How the objects are linked:
* | ka po ko za vi li
Bav | Kon Mep Kuv Dus Bub Tun
Nad | Toz Sem Zuv Sog Med Pel
Ruv | Res Dus Med Zaz Fur Mep
Pav | Lim Zur Bab Pek Gek Buz
Lal | Kav Gel Bip Zub Mil Sop
Bim | Tol Sur none Vof Zon Dak
Tef | Sus Goz Kof Sop San Zub
Foz | Tak Mul none Tol Dak Tul
Zer | Sur Zon none Fir Las Saf
Mil | Lal Gop Vob Kon Tun Ler
Rit | Kuv Gat Baz Buz Div Pek
Baz | Vof Fir none Dil Daz Zon
Guv | Pab Pek Zer Gat Ros Zur
Sem | Kof Nad Tul Ser Fol Vev
Ner | Dil Rom none Tak Tul Daz
Kag | Pel Kuv Gar Med Gat Pab
Pil | Zat Kon Pel Res Mep Gop
Kan | Mal Kav Guv Tup Gel Rif
Mer | Tul Saz none Dak Dil Vof
Lim | Ser Lar Dak Ruk Pav Fol
Goz | Fur Tef Toz Laz Res Zat
Dak | Foz Fal none Bim Bab Mer
Vob | Bip Fim Tol Vev Ruk Ser
Zon | Bim Zer none Baz Vek Bab
Zaz | Bil Nat Lar Mal Rif Ruv
Sop | Rud Laz Gek Lal Ler Tef
Nat | Ler Zaz Lim Tun Rud Dus
Zop | Saz Dil none Saf Rom Fir
Kav | Tun Kan Pek Bub Lal Rud
Fal | Mul Dak none Sur Saf Saz
Dus | San Ruv Fol Nat Sus Bav
Bil | Laz Ler Sog Gop Zaz Res
Gel | Kan Lal Ros Zat Gop Laz
Tak | Bab Vun none Vek Foz Ner
Saf | Fal Bab none Zer Vun Zop
Laz | Rif Sop Pef Gel Bil Goz
Ser | Gek Sog Foz Vob Lim Sem
Bab | Dak Saf none Zon Tak Dil
Nez | Med Buz Zop Zur Toz Gat
Bip | Pek Ros Vek Div Vob Gek
Ruk | Vob Pab Bim Kuv Pek Lim
Rom | Zop Ner none Vun Zuv Lut
Pif | Gat Div Lut Toz Pel Ros
Ros | Guv Bip Las Pif Fim Pef
Med | Nad Fol Saz Lar Nez Kag
Sur | Nov Bim none Gar Zer Fal
Bub | Bav Tup Rit Sus Zub Kav
Tun | Mil Mal Ruk Bav Kav Nat
Fir | Gar Baz none Zop Lut Zer
Buz | Fol Nez Dil Pav Kof Rit
Fur | Ruv Sus Nez Rif Goz Tup
Rif | Zaz Rud Zur Kan Laz Fur
Gar | Duz Vof none Saz Fir Sur
Mep | Pil Bav Kag Ruv Tup Mal
Zuv | Rom Tul none Mul Saz Duz
Div | Rit Pif Daz Kof Vev Bip
Sus | Dus Fur Buz Rud Tef Bub
Kof | Buz Toz Ner Gek Sem Div
Vev | Div Pel Raf Sem Kuv Vob
Zur | Lar Pav Saf Guv Pef Nez
Saz | Zuv Mer none Fal Zop Gar
Rud | Nat Rif Pav Kav Sop Sus
Tol | Vek Nov none Raf Bim Foz
Gop | Gel Mil Fim Pil Mal Bil
Vek | Zon Las none Daz Tol Tak
Kon | Zub Pil Vev San Bav Mil
Mul | Vun Foz none Nov Fal Zuv
Zat | Tup Zub Pif Goz Pil Gel
Zub | Bub Zat Div Tef Kon Lal
Pel | Pif Vev Duz Nad Kag Fim
Fol | Sem Med Mer Lim Buz Kuv
Gek | Pav Pef Tak Bip Ser Kof
Tup | Mep Bub Gat Fur Zat Kan
Fim | Ros Vob Nov Pel Pab Sog
Pek | Ruk Guv Zon Rit Bip Pav
Pef | Zur Gek Vun Ros Sog Toz
Las | Zer Vek none Lut Nov Vun
Duz | Lut Raf none Zuv Gar Nov
Mal | Gop Tun Pab Mep Kan Zaz
Gat | Kag Rit Fir Nez Pif Guv
Vun | Saf Tak none Las Mul Rom
Nov | Las Tol none Duz Sur Mul
Lut | Fir Daz none Rom Duz Las
Daz | Baz Lut none Ner Raf Vek
Sog | Pef Ser Mul Fim Lar Nad
San | Tef Res Sem Ler Dus Kon
Ler | Sop Bil Ser Mil Nat San
Kuv | Vev Kag Vof Fol Rit Ruk
Pab | Fim Ruk Sur Kag Guv Lar
Tul | Ner Zuv none Foz Mer Raf
Toz | Nez Kof Rom Pef Nad Pif
Res | Goz San Nad Bil Ruv Pil
Vof | Raf Gar none Mer Baz Bim
Raf | Daz Duz none Tul Vof Tol
Dil | Mer Zop none Bab Ner Baz
Lar | Sog Lim Fal Pab Zur Med

The rows follow the links: the fewer symbols apart two objects are, the more alike their rows tend to be.

Rows of some objects; one shown again gets a slightly different row:
Zer [-5, -48, 50, -92, -7, 46, 109, -39, 65, -67, 22, 7, 35, 12, -2, 7, 39, -38, 7, -7, 42, 3, 24, 76, 59, 45, -2, 19, 11, -27, -42, 32, 1, 81, -48, 7, -9, -91, -19, 0, 26]
Rit [47, 65, 19, 103, 56, -102, -28, -21, 12, 25, 101, -29, 41, 15, 30, -32, 54, -20, 10, 41, -1, -6, 57, -38, 61, -7, 17, -51, -15, 23, 17, -22, 26, -64, -90, 29, -31, -69, 20, -26, -19]
Tun [30, 62, -62, 17, -38, -63, -92, 65, -17, 53, -13, 65, -41, -58, -27, 9, -8, -18, -110, 37, 29, -12, 104, -28, 34, -36, -17, 1, 1, -20, -24, -19, -46, -73, -9, 38, -14, 5, -15, 7, 17]
Bil [-13, 32, -32, -8, -24, 59, -3, 56, 8, 15, -126, 74, -83, -20, -43, 29, -68, 33, -42, -46, -34, 20, -15, 8, -37, -17, -24, 65, -11, -33, -19, 3, -29, -15, 136, -22, 12, 62, -46, 15, -30]
Rif [-4, 50, -35, 3, -24, -1, 88, 16, 72, 76, -104, 32, -29, -5, 49, 21, 17, 77, -44, 20, -40, 64, 49, 37, -12, -68, 5, 92, -17, -9, -63, -1, -19, -2, 47, -43, -28, -23, -25, -10, 17]
Saz [-27, -48, 66, -11, -56, 38, 86, -10, -62, -21, 30, -66, 14, 42, 47, -17, -25, -35, 24, -24, 12, 29, -24, 74, -22, 51, -5, 14, 25, 49, 51, 23, -4, 168, -33, -9, 29, 23, 20, 2, 67]
Nat [-29, 49, -88, 32, -43, -26, -85, 38, -58, 86, -64, 56, -12, -44, -19, 7, -18, 39, -110, 46, -5, -13, 80, -24, -17, -76, -9, 9, -22, 20, -32, -58, -31, -2, 20, 1, 5, 31, 25, 36, 60]
Sem [-25, 22, -55, 83, 12, -6, -98, -8, -91, -2, 26, -32, 9, 22, -29, -32, -40, -10, 41, -7, -20, -13, -70, -95, -77, -13, 16, -72, -33, 32, 63, -48, -1, -27, -20, -26, 26, 90, 17, 47, -7]
Fim [2, 33, 35, -48, 13, 32, 52, 6, -13, -123, -8, 93, -90, -38, -69, 24, -43, -23, -33, -11, -12, -4, -40, -10, 19, 84, -20, -26, -40, -75, 43, 41, -21, 6, 92, -4, 26, -8, -58, -23, -60]
Nad [-22, 28, 51, 49, 7, 27, 48, 8, -54, -32, -21, -9, -40, 16, 5, 8, -69, 16, 65, -65, -82, 21, -86, -8, -55, 17, 1, 27, -46, 25, 73, 8, -43, 34, 71, -27, 32, 89, -26, -13, -48]
Ser [-47, 25, -88, -6, 22, 39, -116, -43, -13, -23, -7, 40, 7, -56, -76, -17, -6, 31, -32, 29, -64, -9, -37, -83, -61, -27, 51, -103, -22, -7, 21, -55, -27, -9, -15, -11, 43, 88, 21, 19, 17]
Ros [39, 29, 32, -60, 62, 19, 102, -41, 72, -84, -4, 42, -25, -21, -19, 30, 12, 3, 40, -3, -36, -10, -43, 13, 46, 54, -13, 6, -38, -51, -22, 32, 14, -55, 50, -24, 2, -62, -54, -29, -72]
Fur [13, 39, 33, 70, -23, -58, 69, 36, 24, 119, -88, -17, -28, 65, 69, 35, -9, 84, 32, -7, -51, 40, 63, 48, -22, -38, 7, 110, -16, 10, -36, -5, -16, -6, 46, -26, -44, 8, -23, -13, -9]
Ruv [2, 55, 19, 84, -71, -7, 22, 86, -59, 71, -56, -3, -55, 31, 47, 17, -58, 76, -59, -29, -27, 28, 49, 41, -45, -37, -20, 105, -24, 2, 17, 26, -37, 12, 69, -9, 0, 59, -5, -6, 21]
Sus [2, 48, -70, 108, -14, -78, -45, 19, -13, 157, -28, -43, 8, 30, 60, -14, 3, 60, -20, 21, -18, 30, 64, -25, -19, -81, 11, 24, 4, 23, -37, -45, 23, -91, -27, 6, -21, -9, 42, 19, 17]
Zub [59, 6, -21, 47, 28, -63, -98, 39, 18, 61, 15, -8, -11, 12, 28, 10, -1, -2, 20, -23, 8, -22, 24, -71, 7, -42, -35, 19, 10, -5, -46, -20, 16, -180, 19, 17, -34, 7, -16, 5, -69]
Kag [35, 57, 107, 63, -28, -39, 77, 53, -63, -51, 65, 7, -35, 10, 20, 20, -25, -16, -52, -45, -2, 18, 54, 45, 8, 56, -7, 30, -37, -15, 86, 55, -35, 71, -6, 20, 15, -22, -41, -55, -17]
Zat [63, 19, 41, 19, 2, -29, 25, 39, 39, 14, -34, -8, -47, 22, 33, 38, -26, 17, 49, -57, 1, 0, 9, 16, 8, -4, -35, 87, 4, -48, -29, 36, 11, -132, 89, -31, -27, -43, -43, -19, -71]
Nov [-11, -87, 39, -112, -12, 67, 45, -9, 14, -125, 10, 15, -25, -22, -47, 10, -20, -79, 15, -37, 49, -7, -68, 51, 2, 85, -21, -13, 27, -30, 22, 51, -2, 70, 23, 3, 39, -7, -25, -11, 1]
Nez [-2, 76, 80, 60, 9, 6, 141, -23, 19, 35, -26, -50, -13, 44, 73, 13, 3, 77, 72, 2, -54, 52, -15, 27, 20, -20, 37, 47, -43, 28, 19, 23, -17, 65, -13, -27, -2, -22, 8, -33, 11]
Lut [38, -79, 97, -45, 20, 23, 79, -37, 40, -51, 39, -54, 7, 38, 22, -4, -9, -41, 91, -61, 44, -20, -78, 50, 12, 63, -26, 40, 17, -11, -4, 42, 41, 19, 1, -8, -15, -41, -2, -14, -45]
Pef [-23, 26, -3, -48, 73, 57, 88, -42, 93, -25, -84, 31, 1, -21, -42, 32, -13, 69, 51, -16, -84, 38, -78, 18, -9, 4, 12, 22, -42, -15, -25, 2, -1, 13, 60, -54, 13, 10, -3, 2, -19]
Tup [63, 52, 49, 64, -35, -63, 58, 65, 21, 48, -21, -2, -50, 32, 76, 38, -7, 34, 4, -15, -7, 31, 89, 49, 29, 1, -27, 120, -22, -17, -39, 36, 14, -76, 49, -1, -51, -49, -20, -44, -30]
Pab [16, 71, 41, -30, -23, 9, 77, 36, -16, -83, 8, 80, -54, -45, -44, 31, -18, -16, -89, 23, -10, 3, 37, 43, 51, 56, -4, 23, -50, -45, 26, 49, -33, 66, -1, 6, 20, -37, -27, -43, -6]
Ruk [23, 43, -35, 25, -6, -39, -57, 16, -34, -46, 52, 56, 2, -80, -58, -4, 11, -35, -134, 60, 15, -6, 69, -40, 70, 24, 27, -83, 3, -12, 30, -27, -13, 2, -74, 42, 9, -18, -5, -3, 34]
Zop [-25, -43, 76, -17, -8, 24, 113, -59, 22, 24, 22, -86, 44, 72, 78, -7, 23, -14, 82, -18, -5, 41, -14, 65, -15, 18, 5, 53, 10, 34, 12, 33, 21, 121, -50, -22, -2, -38, 21, -7, 38]

Each walk starts at a row. The symbols on each line, taken left to right, move it on to the next object.
Each answer is a row, close to the row of the object it stands for.
[-44, -74, 12, 18, -4, 1, -8, -57, -17, 39, 46, -104, 98, 37, 53, -58, 39, -32, 45, 27, 15, 10, -20, -7, 4, -18, 28, -45, 43, 45, 4, -27, 55, 48, -109, -2, -14, -14, 80, 25, 63]
vi za vi vi ka	[-67, -71, -49, -84, -9, 57, -84, -59, -14, -47, 21, -11, 34, -25, -50, -28, -14, -34, 7, 9, 26, -28, -69, -21, -46, -4, 6, -80, 53, 38, 2, -42, 17, 62, -28, 13, 59, 61, 35, 28, 50]
po za vi li	[-57, -27, 24, -68, -36, 69, 77, -6, -11, -39, -18, 15, 29, -6, -5, 4, -15, -13, -39, 10, 24, 22, -19, 71, -25, 46, 11, 2, 23, 7, 36, 23, -6, 171, -16, 15, 36, 2, 18, -5, 76]
[45, 20, -2, -24, 9, 9, 33, 45, 89, -21, -85, 76, -52, -18, -13, 57, -2, 20, 17, -36, -14, -10, 3, 2, 12, -14, -17, 81, -7, -47, -86, 35, -3, -104, 104, -14, -25, -33, -54, -2, -87]
po za vi li	[43, 8, -81, -3, -11, -13, -126, 44, -25, -2, -14, 63, -36, -56, -52, 21, -28, -8, -78, -4, 42, -56, 31, -43, 7, -40, -32, -11, -5, -38, -27, -28, -17, -116, 57, 35, -4, 35, -2, 7, -27]
ko ka li ka ko	[-40, -41, -61, -59, 11, 37, -15, -70, 42, 28, 23, -33, 82, 4, 3, -52, 74, -27, 27, 49, -3, 4, -10, -1, 27, -23, 46, -65, 41, 33, -26, -37, 26, 81, -75, 4, -4, -37, 35, 13, 93]
[-10, 76, 7, -22, 26, 40, 162, -37, 70, -12, -86, 50, -2, 5, 22, 12, 30, 66, -19, 46, -71, 38, 17, 63, -6, -19, 54, 44, -33, -13, -28, 11, -7, 78, -8, -28, 1, -58, -11, -26, 43]
ka vi po ka	[-42, 57, -72, 15, 16, -12, -71, -3, -33, 1, -7, 29, 36, -59, -47, -10, -3, 8, -96, 77, -29, 11, 36, -56, -21, -37, 55, -76, -25, 19, 31, -54, -19, 71, -85, 3, 35, 18, 27, 11, 99]
ka po za ko vi	[-2, -57, 61, -79, -54, 38, 60, 8, -17, -92, 57, 42, -3, -26, -16, 8, -2, -53, -57, 2, 66, 1, 4, 70, 55, 60, -2, 3, 22, -27, 8, 65, -23, 137, -23, 38, 37, -47, -5, -10, 65]
[-14, -85, -30, -95, 34, 29, -51, -62, 45, -74, 58, -11, 47, -2, -39, -32, 68, -65, 51, 7, 49, -46, -34, -30, 19, 35, -4, -74, 53, -19, -44, -17, 40, -21, -70, 28, -2, -52, 30, 35, 0]
li za vi	[-1, -86, 4, -66, -9, 36, -86, -50, -1, -92, 56, 10, 35, -37, -75, -40, 30, -92, -20, 19, 48, -38, -50, -40, 11, 36, -20, -102, 58, -18, 26, 3, -3, 6, -32, 39, 26, 17, 17, 34, 18]
po ka za po za	[-28, -76, -8, -26, 16, 10, -53, -80, 9, 33, 58, -87, 76, 48, 47, -45, 47, -15, 119, -26, 23, -12, -79, -35, -33, -14, 28, -65, 32, 52, 20, -27, 44, 3, -52, -1, 6, 36, 57, 46, 21]
[19, 18, 8, 42, 8, 3, 43, 22, 1, 80, -89, -30, -40, 26, 64, 28, -41, 53, 71, -62, -48, 13, -22, 14, -52, -32, -18, 102, -33, -13, -32, 5, -2, -57, 108, -39, -36, 17, -19, -11, -41]
ka po za vi	[7, 10, -92, -2, 35, -3, -88, -8, 74, 80, -80, 15, 19, -9, -14, 5, 3, 57, -2, 24, -19, -11, 4, -70, -18, -91, 1, 5, -1, -19, -62, -62, -5, -114, 42, -14, -1, 10, -4, 55, -11]
ka ko za	[24, 32, -66, -16, 65, -50, -12, -34, 40, -17, 45, 35, 48, -46, -20, -16, 72, -2, -45, 79, -4, -15, 73, -49, 73, -27, 46, -67, -12, -10, -29, -24, 24, -44, -92, 27, -15, -86, -8, 6, 12]
[2, -44, 37, 17, -28, -37, -47, -1, -81, -35, 118, -53, 53, 13, 16, -59, 30, -81, -18, 10, 61, -20, 22, 1, 16, 54, 7, -55, 58, 44, 36, -7, 9, 59, -87, 55, -14, -9, 22, -9, 48]
vi li za	[24, -56, 30, 11, 7, -49, -1, -25, -12, -3, 114, -90, 78, 26, 36, -47, 82, -61, 25, 26, 35, -28, 24, -16, 39, 23, -10, -42, 60, 31, 1, -15, 32, 24, -89, 38, -8, -61, 45, -2, 31]
za vi ka vi po	[-29, -74, 55, -36, 23, 58, 73, -49, 24, -27, -1, -86, 19, 66, 43, -22, 12, -21, 135, -62, 5, 14, -106, 43, -43, 33, 11, 23, 18, 27, 3, 18, 23, 45, 29, -49, 9, -2, 20, 10, -18]
[2, -57, -1, -64, 29, -7, -26, -70, 53, -16, 71, -19, 76, -17, 10, -22, 90, -48, 2, 61, 50, -6, 31, 1, 53, 12, 29, -70, 47, 10, -66, 15, 28, 15, -114, 43, -16, -77, 37, 24, 62]
ka po li za za	[2, -43, 132, -24, -33, 9, 72, 20, -45, -60, 78, -27, 4, 31, -2, 19, -5, -79, -22, -29, 47, -11, -2, 77, 44, 70, -28, 26, 31, 2, 62, 52, -2, 114, -45, 32, 4, -25, -2, -17, 31]
ka vi po za ka	[-47, -80, -12, 1, -18, 49, -103, -45, -80, -18, 63, -63, 58, 15, -22, -45, -8, -38, 70, -15, 29, -29, -80, -49, -62, 22, 1, -68, 29, 58, 69, -24, 8, 50, -39, 2, 44, 74, 45, 32, 30]
[-17, 58, -37, 98, 41, -64, -3, -64, -4, 64, 38, -67, 66, 20, 74, -33, 58, 34, 43, 42, -38, 32, 33, -37, -8, -63, 52, -27, -9, 55, 23, -51, 30, 4, -94, 2, -1, 1, 28, -12, 28]
li za vi li za	[-6, 26, -35, 64, 61, -15, -50, -60, 4, 58, -2, -62, 53, 29, 32, -29, 32, 22, 99, -5, -51, 12, -69, -96, -42, -36, 33, -60, -13, 46, 39, -59, 40, -86, -31, -47, -2, 31, 42, 5, -17]
ka po ko vi za vi	[-55, -69, 1, -99, -8, 115, 42, -32, -19, -79, -29, 1, -5, -1, -45, -7, -13, -14, 15, -26, 28, 8, -97, 48, -37, 59, 10, -15, 30, -5, 15, 24, 0, 126, 48, -18, 51, 50, 2, 18, 37]
[56, 62, 82, 58, 33, -52, 137, 22, 17, -6, 32, -31, -18, 59, 60, 8, 30, 3, 35, -20, 5, 30, 37, 72, 55, 39, 13, 52, -22, -10, 13, 38, -9, 10, -36, -2, -39, -78, -21, -63, -31]
po ka ko ka	[7, -73, 31, -8, -7, 5, -86, -19, -56, -62, 92, -53, 29, 22, -34, -37, 11, -91, 59, -34, 61, -49, -38, -37, -24, 49, -9, -74, 62, 19, 44, 0, 38, 3, -31, 28, 18, 26, 27, 19, -9]
vi za za ka vi	[-76, -38, -39, -47, -32, 26, -37, -48, -30, 2, 18, -13, 65, -6, -31, -41, 50, -26, -38, 44, 38, -10, -21, -3, -15, -2, 19, -67, 27, 40, 18, -25, 4, 126, -66, 12, 16, 7, 54, 9, 97]
